Below are the code and all the weights of a small trained network. Each question names an input and a class and asks about switching units off, where a switched-off unit gives its printed mean instead of its output.

import numpy as np


def w(rows, s, z=0):
    codes = np.array(rows[::2]) - 128.0
    scale = np.full(codes.shape[1], s)
    scale[-1] = z or s
    return codes * scale


def f(y):
    return np.maximum(y, 0)


def log_softmax(a):
    a = a - a.max(-1, keepdims=True)
    return a - np.log(np.exp(a).sum(-1, keepdims=True))


def net(x, mask):
    res = np.array(x, float).reshape(1, 4) / 4 @ E
    y = f(res @ A[0][:, :-1].T + A[0][:, -1])
    res = res + np.where(mask, y, B[0][:, -1]) @ B[0][:, :-1]
    return log_softmax(res[-1] @ U[:, :-1].T + U[:, -1])


A, B = {}, {}
E = w([
[117,29,91],'x0',
[76,207,167],'x1',
[94,20,254],'x2',
[228,161,205],'x3',
],0.0094)
A[0] = w([
[212,72,97,164],'neuron 0',
[248,41,148,167],'neuron 1',
[197,190,212,108],'neuron 2',
[22,32,74,245],'neuron 3',
[233,155,137,189],'neuron 4',
[170,163,126,255],'neuron 5',
[45,51,138,212],'neuron 6',
[132,223,250,115],'neuron 7',
[97,106,182,114],'neuron 8',
[118,149,237,242],'neuron 9',
[203,176,58,223],'neuron 10',
[128,165,60,136],'neuron 11',
[98,70,165,127],'neuron 12',
],0.013,0.0058)
B[0] = w([
[232,140,128,194],'neuron 0',
[211,103,151,223],'neuron 1',
[161,173,184,214],'neuron 2',
[105,69,83,248],'neuron 3',
[155,197,127,213],'neuron 4',
[125,219,127,207],'neuron 5',
[119,2,118,214],'neuron 6',
[112,208,181,231],'neuron 7',
[96,128,189,173],'neuron 8',
[118,156,194,231],'neuron 9',
[114,230,111,249],'neuron 10',
[86,165,103,205],'neuron 11',
[139,59,157,181],'neuron 12',
],0.011,0.013)
U = w([
[120,185,207,74],'0',
[91,68,211,75],'1',
[252,153,138,82],'2',
[153,79,124,2],'3',
[144,100,9,228],'4',
[118,193,41,205],'5',
[83,152,167,231],'6',
],0.011,0.0042)

Each question gives the input, the list of numbers given to net, and the class t.
The units are the neurons (one row each of A and B). Each row of codes is followed by its name. A weight is (code - 128) times the scale printed after its matrix; where a second scale follows, it is the last column's (A, B and U).
mask holds one flag per neuron, in row order. A switched-off neuron (its flag False) gives its mean, the last column of its row in B, instead of its output. The means were averaged over made-up inputs and are rounded, as every weight is.
A unit's drop is (log p(t) with every unit on - log p(t) with that unit switched off) / (log p(t) with every unit on - log p(t) with every unit switched off).
The circuit of an input: a set's keep is (log p(t) with only the set's units on - log p(t) with every unit switched off) / (log p(t) with every unit on - log p(t) with every unit switched off). Starting from the 12 units with the biggest drops (on a tie, the unit counted first), units are removed one at a time, each time the one whose removal leaves the highest keep (on an exact tie, the one counted first), for as long as the keep stays at least 0.8.
units of the circuit, in order: the units of the circuit, biggest drop first
top k neurons: the k neurons with the biggest drops, biggest first
drop when u is switched off: that unit's drop, to one decimal
input [5,0,-7,5], class 5: top 2 neurons	[neuron 10; neuron 11]
input [1,-8,-7,0], class 5: units of the circuit, in order	[neuron 10]
input [-3,3,6,-1], class 1: top 2 neurons	[neuron 10; neuron 6]
input [5,0,-6,-5], class 4: units of the circuit, in order	[neuron 3; neuron 7]
input [8,-8,1,-4], class 4: top 2 neurons	[neuron 3; neuron 9]
input [2,7,4,1], class 1: units of the circuit, in order	[neuron 10; neuron 6]
input [-7,1,-7,2], class 5: top 2 neurons	[neuron 9; neuron 10]
input [7,8,-1,-2], class 1: top 3 neurons	[neuron 10; neuron 0; neuron 4]
input [8,-8,5,-6], class 3: top 2 neurons	[neuron 12; neuron 1]
input [2,5,-4,-8], class 4: drop when neuron 3 is switched off	0.1
input [7,-3,3,-5], class 4: drop when neuron 7 is switched off	0.2
input [6,2,-8,6], class 5: drop when neuron 10 is switched off	0.2
